Here is a tiny trained network, its code and every weight. The questions are about switching its units off for an input and a class, where a switched-off unit gives its printed mean instead of its output.

import numpy as np


def w(rows, s, z=0):
    codes = np.array(rows[::2]) - 128.0
    scale = np.full(codes.shape[1], s)
    scale[-1] = z or s
    return codes * scale


def f(y):
    return y / 2 * (1 + np.tanh(0.7978845608 * (y + 0.044715 * y**3)))


def log_softmax(a):
    a = a - a.max(-1, keepdims=True)
    return a - np.log(np.exp(a).sum(-1, keepdims=True))


def net(x, mask):
    res = np.array(x, float).reshape(1, 7) / 4 @ E
    y = f(res @ A[0][:, :-1].T + A[0][:, -1])
    res = res + np.where(mask, y, B[0][:, -1]) @ B[0][:, :-1]
    return log_softmax(res[-1] @ U[:, :-1].T + U[:, -1])


A, B = {}, {}
E = w([
[252,127,140,80,154,143,108,44,93,250],'x0',
[135,143,169,120,127,133,96,116,129,87],'x1',
[89,163,142,125,188,151,170,124,109,136],'x2',
[84,128,178,128,116,146,106,84,108,119],'x3',
[107,74,87,52,142,163,120,128,157,111],'x4',
[112,81,156,85,93,55,118,150,141,165],'x5',
[135,94,135,123,116,208,84,253,45,143],'x6',
],0.011)
A[0] = w([
[143,115,73,140,131,177,45,174,101,109,94],'n1',
[185,142,141,71,135,145,136,90,88,170,2],'n2',
[116,123,164,116,119,196,94,254,103,133,97],'n3',
[27,142,92,159,84,94,154,199,124,25,60],'n4',
[112,68,170,155,86,221,156,246,38,122,136],'n5',
[109,141,117,137,134,78,188,46,230,77,156],'n6',
],0.0084,0.0035)
B[0] = w([
[112,131,174,78,93,170,72,162,143,171,179],'n1',
[237,152,115,86,78,122,149,142,118,74,176],'n2',
[115,151,174,161,149,159,149,183,173,80,222],'n3',
[215,139,79,68,82,209,196,2,59,7,233],'n4',
[63,105,129,141,145,136,106,195,155,104,249],'n5',
[119,154,189,237,84,142,152,182,217,134,209],'n6',
],0.012,0.015)
U = w([
[75,114,191,205,126,120,137,165,255,143,246],'0',
[199,114,146,72,121,132,160,51,73,121,10],'1',
],0.0092,0.00012)

Each question gives the input, the list of numbers given to net, and the class t.
The units are the neurons (one row each of A and B). Each row of codes is followed by its name. A weight is (code - 128) times the scale printed after its matrix; where a second scale follows, it is the last column's (A, B and U).
mask holds one flag per neuron, in row order. A switched-off neuron (its flag False) gives its mean, the last column of its row in B, instead of its output. The means were averaged over made-up inputs and are rounded, as every weight is.
A unit's drop is (log p(t) with every unit on - log p(t) with that unit switched off) / (log p(t) with every unit on - log p(t) with every unit switched off).
unit that matters most: the unit with the biggest drop
k most important neurons: the k neurons with the biggest drops, biggest first
drop of u: that unit's drop, to one decimal
input [7,1,0,-1,7,8,-8], class 0: unit that matters most : n6
input [7,-1,0,-3,-6,7,8], class 0: 3 most important neurons : (n4 n5 n3)
input [8,-2,4,-4,-3,-6,8], class 0: 2 most important neurons : (n4 n5)
input [7,5,4,-6,-8,-2,7], class 0: 3 most important neurons : (n4 n5 n3)
input [5,3,-1,-6,-3,-4,-8], class 0: 2 most important neurons : (n6 n4)
input [-4,-8,2,-5,-8,7,-2], class 1: 2 most important neurons : (n4 n5)
input [-6,6,-2,2,-1,-5,4], class 1: 2 most important neurons : (n4 n6)
input [-6,6,4,2,-1,2,-4], class 1: 2 most important neurons : (n4 n5)
input [-7,8,-4,-7,-1,-7,-6], class 1: 3 most important neurons : (n4 n5 n3)
input [2,-6,0,-3,6,-8,7], class 0: drop of n2 : 0.0
input [-8,7,-4,4,3,4,1], class 1: drop of n4 : 1.3
input [-8,-4,2,-7,2,-4,-6], class 1: drop of n4 : 2.2
